(in the rows, 128 means zero)
Here are made-up objects, facts about them, and rows of numbers that follow some of those facts. Name the object behind each unnamed row.

There are 4 kinds of fact about the objects: ψ, Δ, Σ, Ω.
gopla | ψ sola, mostok, tuza | Δ 804 | Σ b | Ω i
plego | ψ flapul, pudidum, zuvibrir, flases, plegrek | Δ 582 | Σ a | Ω f
gutik | ψ rigra, soplum, mostok | Δ 261 | Σ b | Ω f
skizim | Δ 582 | Σ c | Ω f
skefi | Δ 804 | Σ d | Ω g
rusko | Δ 261 | Σ e | Ω f
klorur | ψ skozam, plugremuk, trustur, busto, nuzapok, dizo | Δ 791 | Σ d | Ω f
briplufor | ψ busto, dinem | Δ 582 | Σ c | Ω j
mugodo | ψ gruro, kedom, broki | Δ 261 | Σ b | Ω h
drusul | Δ 582 | Σ b | Ω f
dugin | ψ pibru, gube | Δ 582 | Σ b | Ω i
flases | Δ 261 | Σ d | Ω h
razu | ψ dinem | Δ 791 | Σ b | Ω h
lugur | ψ skozam, skotran, staplaru | Δ 582 | Σ c | Ω j
plogrir | ψ bratuk, stanavu, plumugi | Δ 429 | Σ a | Ω g
gregos | ψ moklon, gitrikem, bratuk, skubrus, brere | Δ 261 | Σ c | Ω j
mubreklun | Δ 261 | Σ c | Ω g
ristel | Δ 804 | Σ b | Ω f
trigru | Δ 804 | Σ d | Ω g
skomon | ψ druvil, stolas | Δ 582 | Σ b | Ω f
palaren | ψ mubreklun, nipi | Δ 429 | Σ b | Ω f
mosis | Δ 582 | Σ d | Ω f
skotror | Δ 582 | Σ b | Ω g
kidon | Δ 804 | Σ a | Ω i
tatrim | ψ pladrepa, nebruk, truklirul, nuflopi, skotror | Δ 791 | Σ c | Ω f
kedom | Δ 804 | Σ e | Ω i
fibuk | ψ fliklem, debudro, gube | Δ 582 | Σ a | Ω f
sola | Δ 804 | Σ b | Ω j
plabrar | Δ 804 | Σ b | Ω f
vubek | Δ 582 | Σ e | Ω f
flipe | ψ gukis, stumu, gitrikem, nipi, staplaru, brerul, segrul | Δ 429 | Σ e | Ω f
truklirul | Δ 582 | Σ c | Ω f
trustur | Δ 429 | Σ d | Ω j
stagrem | Δ 804 | Σ c | Ω f
fluze | ψ patri, setran | Δ 804 | Σ a | Ω f
dinem | Δ 582 | Σ d | Ω f
mevu | Δ 582 | Σ d | Ω h
klime | Δ 582 | Σ b | Ω h
druvil | Δ 804 | Σ a | Ω g
rivek | ψ staplaru, tregri, dizo | Δ 804 | Σ a | Ω g
nesol | Δ 804 | Σ e | Ω g
somel | Δ 804 | Σ a | Ω f
bredus | Δ 582 | Σ c | Ω f
rigra | Δ 582 | Σ a | Ω g
nuklil | ψ keskifis, revos, skimam | Δ 582 | Σ c | Ω h
geton | ψ nuflopi | Δ 582 | Σ c | Ω i
flapul | Δ 582 | Σ d | Ω g
rabu | Δ 804 | Σ b | Ω g
klostek | ψ vitrelor, dreplo, tosta | Δ 582 | Σ d | Ω f
skubrus | Δ 582 | Σ b | Ω j
vitrelor | Δ 582 | Σ e | Ω g
ranizo | Δ 582 | Σ a | Ω i
diflom | ψ kibodruk, ripa, dibas | Δ 804 | Σ a | Ω h
dustifek | ψ mubreklun, rabu, plabrar, gokan, lenagek | Δ 791 | Σ b | Ω f
sostel | ψ kedom | Δ 791 | Σ a | Ω g
libre | ψ skozam, trigru | Δ 429 | Σ d | Ω f
gukis | Δ 261 | Σ b | Ω i
drirel | ψ dinem, stanavu, basen | Δ 804 | Σ c | Ω f
groram | ψ gukis, zabrek, stegodo | Δ 791 | Σ e | Ω f
dodol | ψ stagrem, nuzapok, broki | Δ 791 | Σ d | Ω g
sifun | Δ 804 | Σ e | Ω f
riri | ψ stumu, dretus, zabre, stubin | Δ 791 | Σ e | Ω f
trozis | Δ 804 | Σ c | Ω j
telil | Δ 804 | Σ b | Ω f
sudri | ψ mevu, rusko, plikla, vubek, tregri, ristel | Δ 804 | Σ c | Ω j
geper | Δ 791 | Σ a | Ω h
bratuk | Δ 791 | Σ b | Ω g
doskis | Δ 804 | Σ c | Ω f
keskifis | Δ 429 | Σ c | Ω f
klokuvan | ψ dreplo, trigru, drubraklum | Δ 804 | Σ a | Ω i
tugras | ψ kibodruk, dretus, seskol, kedom | Δ 804 | Σ e | Ω i
plikla | Δ 791 | Σ d | Ω g
skepom | ψ plikla, tuza | Δ 804 | Σ c | Ω g
skudir | ψ stunuskos, bratuk, skubrus | Δ 804 | Σ c | Ω g
basen | Δ 582 | Σ c | Ω g
driza | ψ dizo, ristel, drubraklum | Δ 261 | Σ a | Ω g
staplaru | Δ 429 | Σ b | Ω i
dretus | Δ 261 | Σ b | Ω f
fliklem | Δ 791 | Σ a | Ω g
patri | Δ 804 | Σ c | Ω f
brerul | Δ 261 | Σ c | Ω j
bozul | ψ lidrul, kibodruk, rabu, stisar, klutrel | Δ 582 | Σ b | Ω j
mostok | Δ 261 | Σ d | Ω f
gepom | ψ nebruk, kliskem, brere | Δ 804 | Σ e | Ω g
broki | Δ 804 | Σ a | Ω f
lenagek | Δ 804 | Σ a | Ω i
pludal | ψ rigra, mosis, stegodo, brubo, tabran | Δ 791 | Σ e | Ω h
nebruk | Δ 804 | Σ c | Ω f
suklin | ψ revos, tosta | Δ 429 | Σ a | Ω f
skozam | Δ 804 | Σ d | Ω g
stunuskos | Δ 582 | Σ a | Ω f
zeki | Δ 582 | Σ a | Ω g
stepidras | Δ 582 | Σ d | Ω j
skimam | Δ 791 | Σ b | Ω g
zapige | ψ soplum, ristel, gokan | Δ 261 | Σ e | Ω g
stisar | Δ 582 | Σ c | Ω h
gube | Δ 582 | Σ a | Ω i
studral | Δ 582 | Σ d | Ω g
skotran | Δ 261 | Σ d | Ω f
stubin | Δ 791 | Σ c | Ω f
dibas | Δ 791 | Σ a | Ω h
tabran | Δ 804 | Σ d | Ω f
zabre | Δ 804 | Σ e | Ω f
plutepler | ψ skozam, savano, fatidin, doskis, plegrek, broki | Δ 429 | Σ d | Ω f
traske | Δ 804 | Σ a | Ω j
klomam | Δ 429 | Σ a | Ω f
brubo | Δ 582 | Σ b | Ω f
fedinu | ψ lerepu, truklirul, kilu | Δ 429 | Σ e | Ω f
stogriflas | ψ trustur, soplum, nuflopi | Δ 582 | Σ a | Ω i
revos | Δ 261 | Σ a | Ω f
kastam | ψ bratuk, nipi, revos, nuflopi, klomam | Δ 804 | Σ d | Ω f
nuzapok | Δ 804 | Σ d | Ω g
klutrel | Δ 804 | Σ c | Ω f
dreplil | Δ 582 | Σ b | Ω j
gitrikem | Δ 791 | Σ b | Ω h
kliskem | Δ 261 | Σ d | Ω j
moklon | Δ 804 | Σ a | Ω j
ludis | ψ telil, mosis, geper | Δ 804 | Σ a | Ω g
ludra | Δ 791 | Σ e | Ω f
stanavu | Δ 582 | Σ a | Ω h
lidrul | Δ 804 | Σ e | Ω g
stumu | Δ 261 | Σ c | Ω g
debudro | Δ 804 | Σ b | Ω f
zibre | Δ 261 | Σ d | Ω g
dizo | Δ 804 | Σ c | Ω g
grustum | ψ dreplil, ludra, nuflopi | Δ 804 | Σ d | Ω f
tosta | Δ 804 | Σ c | Ω f
zogol | ψ klime, segrul | Δ 804 | Σ c | Ω i
flestal | ψ rusko, sola, keskifis | Δ 582 | Σ c | Ω f
kesu | ψ kidon, brerul | Δ 791 | Σ b | Ω i
fatidin | Δ 804 | Σ a | Ω f
seskol | Δ 582 | Σ e | Ω g
grutro | ψ mevu, puvabruk, bredus | Δ 582 | Σ e | Ω f
pabir | ψ studral, zuvibrir, skotror, kedom | Δ 429 | Σ a | Ω f
tregri | Δ 429 | Σ a | Ω h
drubraklum | Δ 791 | Σ d | Ω f
stegodo | Δ 804 | Σ c | Ω h
gigaflok | Δ 429 | Σ a | Ω g
puvabruk | Δ 791 | Σ a | Ω f
gruvun | ψ zeki, bredus, doskis, geper | Δ 804 | Σ a | Ω g
stuker | ψ vilas, skubrus, zabre | Δ 804 | Σ d | Ω h
stivir | ψ mubreklun, trigru, doskis, skeskosto | Δ 791 | Σ e | Ω g
dreplo | Δ 261 | Σ d | Ω h
stolas | Δ 582 | Σ a | Ω h
zuvibrir | Δ 804 | Σ b | Ω i
tuza | Δ 804 | Σ b | Ω f
zabrek | Δ 791 | Σ d | Ω f
dropluska | Δ 582 | Σ c | Ω g
setran | Δ 582 | Σ d | Ω h
busto | Δ 582 | Σ c | Ω g
pliplemik | Δ 804 | Σ b | Ω f
plugremuk | Δ 261 | Σ e | Ω f
soplum | Δ 804 | Σ b | Ω f
klinin | ψ skefi, fliklem, stisar, plegrek, dibas | Δ 261 | Σ a | Ω h
segrul | Δ 791 | Σ b | Ω f
vilas | Δ 429 | Σ d | Ω f
deklur | ψ savano, pliplemik, sifun | Δ 261 | Σ d | Ω g
pudidum | Δ 804 | Σ a | Ω g
siskon | ψ patri, nuflopi, dropluska | Δ 429 | Σ e | Ω i
gokan | Δ 804 | Σ e | Ω g
bragon | ψ pliplemik, skeskosto, gigaflok, segrul | Δ 582 | Σ b | Ω g
skabur | ψ moklon, fatidin, klomam | Δ 429 | Σ b | Ω h
busko | ψ dretus, fatidin, brerul | Δ 582 | Σ c | Ω h
gruro | Δ 804 | Σ c | Ω f
plumugi | Δ 791 | Σ a | Ω i
savano | Δ 261 | Σ e | Ω h
nipi | Δ 429 | Σ c | Ω j
lerepu | Δ 582 | Σ d | Ω h
pibru | Δ 804 | Σ b | Ω h
nuflopi | Δ 791 | Σ b | Ω f
stefur | ψ nebruk, ranizo, nesol | Δ 791 | Σ b | Ω f
badrer | ψ traske, somel, gube | Δ 261 | Σ e | Ω g
brere | Δ 261 | Σ e | Ω i
dizi | ψ trustur, lidrul, keskifis, revos, drusul, dretus | Δ 261 | Σ b | Ω g
skeskosto | Δ 804 | Σ c | Ω h
plegrek | Δ 804 | Σ c | Ω f
ripa | Δ 804 | Σ b | Ω g
vutrul | ψ pladrepa, skizim, stagrem, mostok, klutrel | Δ 804 | Σ a | Ω h
kibodruk | Δ 429 | Σ c | Ω g
lomuk | ψ gukis, ditur, trozis | Δ 804 | Σ a | Ω h
pladrepa | Δ 429 | Σ c | Ω f
ditur | Δ 804 | Σ b | Ω g
mamak | ψ traske, druvil, stepidras | Δ 582 | Σ b | Ω f
kilu | Δ 582 | Σ a | Ω f
lodrus | ψ zabrek, dizo | Δ 804 | Σ d | Ω g
maso | ψ fatidin | Δ 791 | Σ d | Ω f
stafem | ψ pladrepa, vilas, trigru, fatidin, zibre | Δ 804 | Σ c | Ω f

Some rows with their names:
skefi: [135 122 131 108 108 104 115 130 137  97 134 122 118 121  90 126 129 150
 118 140 122 121 130  86 165 127 136 143]
ludra: [151 137 150 130 117 141 142 128 141  95 145 125 114 100 120 120 154 145
 127 161 111 126 151 120 145 131 127 132]
bragon: [119 175 122 102 133 141  91 113  92 139 110  81 145 170 127 121 117 124
 114  79 153 141  81 134 127 143 127 129]
sola: [115 126 134 109 117  92 109 156 133 137 110 111 120 112  75 137 135 110
 140 120 136 127 136  32 153 119 148 135]
mosis: [162 151 123 109 114 117 129 147 107 110 116 108 131 129 132 124 139 141
  83 119 161 130  92 138 172 150 136 148]
nuzapok: [135 121 131 108 108 103 114 129 139  99 135 121 117 123  88 126 129 152
 117 140 124 121 128  87 166 127 136 144]
druvil: [129 138 129  99 104 113 134 133 143 123 138 134 112 123  98 130 137 141
 123 144  96 114 107  80 167 126 126 130]
klomam: [113  91 120 110 106  98 145 112 151 125 119 189 107 103 139 112 121 139
 134 167  90  98 116  85 146 117 140 130]
drusul: [159 140 125 108 119 130 132 143 111 119  90  98 129 121 130 126 145 130
 100 100 166 128  64 102 161 144 129 134]
stefur: [120 131 156 124 128 156 110  80 121 128 127 107 145 138 104 115 128 126
 133 112 108 141 123 121  92 124 114 122]
flapul: [155 167 118 103 121 114 116 151 108 109 121 106 132 126 125 126 139 142
  94 119 169 128 104 117 178 151 134 149]
razu: [120  97 162 130 126 132 121 108 122 141 130 107 161 143  86 112 130 103
 120 119  96 144 114 155  87 130 123 115]
fibuk: [127 187 126  99 115 141 113 116  91 155 131 110 143 176 142 118 122 125
  94 106 118 134  76 171 133 147 126 129]
lidrul: [137 135 135 113 109 113 121 147 141  99 139 114 101 129 105 125 132 152
 128 148 112 116 134 100 171 127 142 134]
stegodo: [150  91 148 124  99  88 134 156 127 104 122 131 118 116  87 121 129 128
 105 143  99 122 122 144 160 134 151 130]
savano: [162 138 135 129 120 109 144 176 111 112 124 125 134 100 143 119 147 118
  96 139 135 131 116 187 153 152 145 129]
rabu: [134 110 132 106 115 116 121 126 144 111 108 107 117 120  89 130 134 140
 136 119 126 120  97  52 154 121 129 130]
dizo: [134 109 139 109 115 113 111 142 156 110 137 106 113 140  92 126 132 151
 113 143 114 118 132  87 176 130 139 139]
traske: [112 155 131 103 105  91 117 163 133 149 140 138 117 114  85 139 138 111
 132 145 111 123 142  57 163 123 142 135]
mubreklun: [151 157 128 112 135 132 115 148 130 110 128 113 135 111 139 124 144 138
 103 131 156 127 132 122 168 151 130 142]
geper: [147 114 151 124 108 116 160 145 141 124 141 152 139  80 101 125 155 113
 115 156  90 125 115 139 133 135 121 120]

Name these rows:
No name comes twice in this set of rows, the named rows included.
[110 157 142 112 117 123  80  97 109 118 139 113 120 173  98 118 103 143
 130 122  99 132 146 137 135 128 140 133] : skudir
[120 174 130 110 142 148  96  97 100 137 115  97 150 151 130 114 125 120
 124  92 153 142 101 128 111 145 118 127] : dizi
[ 76 113 122 104 120 108 104  79 141 150 143 171 119 165 127 103 100 131
 143 154  79 109 130 107 116 119 137 128] : plogrir
[133 222 135 114 121  97 103 116  51 121 104 135 115 176 110  96 123  93
 116 112 139 156 133 168 131 167 146 135] : geton
[ 94 100 127 118 125  69  94 147 149 132 125 172 108 110 113 118 118 118
 145 166 125 109 189  52 160 119 169 144] : nipi
[123 154 153 128 122 152 111 103 117 115 159 112 137 141 127 117 122 143
 130 140  86 140 162 176 107 129 126 125] : riri
[122 121 146 121 102  94 112 114  89 118 130 129 141 155  85 114 101 123
 112 121  85 137 127 192 113 129 145 127] : stuker
[135 180 126 117 136 107  99 177 114 128 127 120 142  88 133 136 138 113
 118 128 163 135 168 105 167 148 147 145] : brerul
[148  78 144 118 102  93 145 146 128 115  98 124 124 109  80 123 135 117
 119 123 112 124  86 103 142 126 143 121] : pibru
[116 124 149 115 112 129  92 102 118 125 139 107 128 184 101 115 109 141
 109 128  88 132 132 147 130 128 141 132] : drirel
[ 97 149 136  97 110 128 100 105 131 151 156 115 129 182  99 122 113 135
 123 127  78 127 110 125 129 124 125 125] : rivek

Now the same objects, written a new way:
Some objects and their rows:
flases: [156  88 135 140 128 140 144 123 128 121 130 134 124 110]
brerul: [126 129 157 129 130 137 134 125 142 131 130 165 143 115]
plogrir: [132 151 157 129 123 110  81 129 130 116 137 108 124 159]
mevu: [158 103 125 133 120 138 149 114 102 162 118 140 126  75]
diflom: [129 107 127 119 117 108  97 140 136 145 145 110 146 165]
skozam: [139 161 142 144 127 121 142 155 137 123 142 124 141 165]
sola: [162 112 112 141 130 125 158 139 126 121 139 116 131 171]
fedinu: [106 106 137 119 145 131  66 135 153 106 129 126 131 159]
kilu: [107 108 129 147 123 152 102 158 126 142 102 138 115  77]
zapige: [153 149 141 111 135 120  97 100 114  95 128 124 121 131]
dreplo: [136 105 160 144 117 132 128 128 129 149 129 142 139 126]
plikla: [137 163 136 150 122 109 143 142 128 149 123 135 126 110]
tuza: [112 114 126 150 134 126 149 145 131 146 138 117 147 177]
rigra: [157 149 138 138 120 133 147 121  96 130 111 134 110  75]
dretus: [108 104 150 154 135 137 128 132 123 144 125 130 130 132]
klime: [156  98 128 137 118 137 138 121  99 154 113 139 121  76]
zogol: [ 84 184 125 101 128 132 127 111 149 112 132 125 138 194]
lidrul: [136 157 139 132 132 117 140 155 139 108 134 129 152 154]
ditur: [134 152 146 149 126 114 153 153 127 135 142 112 143 175]
tabran: [140 113 104 138 143 131 169 124 126 129 144 122 144 174]
zibre: [160 139 143 141 131 135 143 124 119 101 130 127 116 116]

Rows to name:
No name comes twice in this set of rows, the named rows included.
[112 108 113 122 137 128  54 162 152 119 131 110 129 173] : fluze
[ 87 157 141 143 110 160 122 144 121 126  89 117 105 104] : ranizo
[134 160 156 147 112 125 140 128  99 154 112 135 127  78] : zeki
[ 96  93 148 114  88 115 156 145 120 142 146 111 124   9] : stolas
[104 121 126 125 128 157 113 142 135 144 110 173 127  71] : truklirul
[101 119 136 120 123 130  82 119 107 166 113 131 118  90] : plego
[154 103 137 140 134 144 127 133 127 102 129 132 115 113] : kliskem
[131 115 111 114 130 134  94  96 103 153 114 130 108  98] : klostek
[ 88 164 125 127 116 118 112 113 125 147 104 102 105 152] : kesu
[130 158 156 127 110 115  79 122  97 152 117 126 115  97] : bragon
[131 161 149 122 120 148  98 150 132 114 108 169 118  60] : dropluska
[151 111 120 115 119 145 143 115 129 134 120 167 125  52] : stisar
[132 169 135 116 122  99  90 119 128 141 117 130 132 119] : stivir
[122 134 152 107 134 127  75 112 141 126 132 154 133 120] : gregos

